Below are the code and all the weights of a small trained network. Each question names an input and a class and asks about switching units off, where a switched-off unit gives its printed mean instead of its output.

import numpy as np


def w(rows, s, z=0):
    codes = np.array(rows[::2]) - 128.0
    scale = np.full(codes.shape[1], s)
    scale[-1] = z or s
    return codes * scale


def f(y):
    return y / 2 * (1 + np.tanh(0.7978845608 * (y + 0.044715 * y**3)))


def log_softmax(a):
    a = a - a.max(-1, keepdims=True)
    return a - np.log(np.exp(a).sum(-1, keepdims=True))


def net(x, mask):
    res = np.array(x, float).reshape(1, 4) / 4 @ E
    y = f(res @ A[0][:, :-1].T + A[0][:, -1])
    res = res + np.where(mask, y, B[0][:, -1]) @ B[0][:, :-1]
    return log_softmax(res[-1] @ U[:, :-1].T + U[:, -1])


A, B = {}, {}
E = w([
[101,180,141],'x0',
[108,85,137],'x1',
[93,134,7],'x2',
[220,122,172],'x3',
],0.013)
A[0] = w([
[63,108,115,83],'N1',
[163,66,161,204],'N2',
[70,153,218,254],'N3',
[152,252,125,147],'N4',
[196,104,159,186],'N5',
[53,141,183,188],'N6',
[61,76,161,180],'N7',
[118,106,169,167],'N8',
[110,120,140,107],'N9',
[145,103,168,155],'N10',
],0.018,0.0055)
B[0] = w([
[166,30,44,185],'N1',
[135,18,171,206],'N2',
[42,77,215,246],'N3',
[177,238,224,207],'N4',
[227,6,137,215],'N5',
[34,137,130,204],'N6',
[84,210,69,190],'N7',
[138,99,118,175],'N8',
[139,124,126,131],'N9',
[141,47,101,184],'N10',
],0.021,0.013)
U = w([
[78,152,60,251],'0',
[6,124,165,140],'1',
[149,86,114,1],'2',
[131,186,178,97],'3',
[107,77,175,216],'4',
[71,162,166,31],'5',
],0.011,0.0032)

Each question gives the input, the list of numbers given to net, and the class t.
The units are the neurons (one row each of A and B). Each row of codes is followed by its name. A weight is (code - 128) times the scale printed after its matrix; where a second scale follows, it is the last column's (A, B and U).
mask holds one flag per neuron, in row order. A switched-off neuron (its flag False) gives its mean, the last column of its row in B, instead of its output. The means were averaged over made-up inputs and are rounded, as every weight is.
A unit's drop is (log p(t) with every unit on - log p(t) with that unit switched off) / (log p(t) with every unit on - log p(t) with every unit switched off).
The circuit of an input: a set's keep is (log p(t) with only the set's units on - log p(t) with every unit switched off) / (log p(t) with every unit on - log p(t) with every unit switched off). Starting from all 10 units, units are removed one at a time, each time the one whose removal leaves the highest keep (on an exact tie, the one counted first), for as long as the keep stays at least 0.8.
units of the circuit, in order: the units of the circuit, biggest drop first
most important unit: the unit with the biggest drop
k most important neurons: the k neurons with the biggest drops, biggest first
drop of u: that unit's drop, to one decimal
input [1,0,0,-1], class 1: units of the circuit, in order : N5
input [-8,2,2,-4], class 0: units of the circuit, in order : N5, N3
input [4,-6,-4,0], class 1: 2 most important neurons : N3, N6
input [-4,-5,8,1], class 0: 3 most important neurons : N3, N5, N2
input [-5,-4,1,7], class 2: 2 most important neurons : N3, N5
input [-7,5,-1,-3], class 2: 3 most important neurons : N3, N2, N6
input [2,-3,0,4], class 3: 2 most important neurons : N4, N1
input [-5,1,1,5], class 2: 4 most important neurons : N3, N5, N6, N4
input [-3,-1,2,-1], class 0: 4 most important neurons : N3, N5, N4, N2
input [-2,-7,4,8], class 2: 2 most important neurons : N5, N3
input [2,3,2,7], class 2: 4 most important neurons : N3, N6, N5, N4
input [0,-1,6,8], class 2: 4 most important neurons : N3, N6, N5, N2
input [-5,-7,4,-8], class 0: 2 most important neurons : N5, N2
input [5,3,5,-1], class 0: most important unit : N3
input [-5,2,-1,4], class 2: drop of N2 : -0.2
input [-3,-5,8,2], class 0: drop of N1 : -0.1
input [2,-2,-6,-2], class 1: drop of N10 : 0.0
input [4,-7,-6,-1], class 1: drop of N3 : 1.6
